Below is a small trained network, with its code and all its weights. Each question gives an input and a class and asks what happens when units are switched off, that is, made to give their printed mean instead of their output.

import numpy as np


def w(rows, s, z=0):
    codes = np.array(rows[::2]) - 128.0
    scale = np.full(codes.shape[1], s)
    scale[-1] = z or s
    return codes * scale


def f(y):
    return y / 2 * (1 + np.tanh(0.7978845608 * (y + 0.044715 * y**3)))


def log_softmax(a):
    a = a - a.max(-1, keepdims=True)
    return a - np.log(np.exp(a).sum(-1, keepdims=True))


def net(x, mask):
    res = np.array(x, float).reshape(1, 5) / 4 @ E
    y = f(res @ A[0][:, :-1].T + A[0][:, -1])
    res = res + np.where(mask, y, B[0][:, -1]) @ B[0][:, :-1]
    return log_softmax(res[-1] @ U[:, :-1].T + U[:, -1])


A, B = {}, {}
E = w([
[148,126,65],'x0',
[44,2,114],'x1',
[7,178,42],'x2',
[139,127,94],'x3',
[133,127,115],'x4',
],0.01)
A[0] = w([
[56,218,101,23],'N0',
[230,106,158,6],'N1',
[142,175,134,51],'N2',
[170,254,140,136],'N3',
[177,109,142,87],'N4',
[125,138,134,127],'N5',
[164,241,139,89],'N6',
[99,153,106,66],'N7',
[129,127,116,164],'N8',
[75,187,110,45],'N9',
[83,36,121,192],'N10',
[116,142,121,24],'N11',
[163,114,144,86],'N12',
],0.019,0.0016)
B[0] = w([
[173,238,189,224],'N0',
[163,255,173,221],'N1',
[59,100,121,165],'N2',
[70,28,77,252],'N3',
[101,147,227,171],'N4',
[121,119,148,131],'N5',
[139,38,51,235],'N6',
[139,134,187,162],'N7',
[99,107,181,132],'N8',
[161,193,187,192],'N9',
[106,42,48,210],'N10',
[132,136,141,133],'N11',
[130,179,117,158],'N12',
],0.018,0.017)
U = w([
[108,5,94,254],'0',
[160,187,185,2],'1',
],0.016,0.00056)

Each question gives the input, the list of numbers given to net, and the class t.
The units are the neurons (one row each of A and B). Each row of codes is followed by its name. A weight is (code - 128) times the scale printed after its matrix; where a second scale follows, it is the last column's (A, B and U).
mask holds one flag per neuron, in row order. A switched-off neuron (its flag False) gives its mean, the last column of its row in B, instead of its output. The means were averaged over made-up inputs and are rounded, as every weight is.
A unit's drop is (log p(t) with every unit on - log p(t) with that unit switched off) / (log p(t) with every unit on - log p(t) with every unit switched off).
unit that matters most: the unit with the biggest drop
k most important neurons: the k neurons with the biggest drops, biggest first
drop of u: that unit's drop, to one decimal
input [4,-6,-6,1,3], class 0: 4 most important neurons	(N3 N6 N0 N9)
input [1,1,3,-8,-8], class 1: unit that matters most	N3
input [-7,-2,2,-5,3], class 0: 2 most important neurons	(N1 N4)
input [4,-7,7,-2,-5], class 0: 4 most important neurons	(N3 N6 N1 N2)
input [-1,3,-4,-7,4], class 1: 2 most important neurons	(N3 N6)
input [8,-8,-8,2,5], class 0: 3 most important neurons	(N3 N6 N0)
input [-6,6,-7,7,2], class 1: 3 most important neurons	(N3 N1 N6)
input [-3,-8,-5,7,-2], class 0: drop of N3	0.8
input [-2,3,-5,0,4], class 1: drop of N3	0.3
input [-6,-8,6,0,-2], class 0: drop of N6	1.1
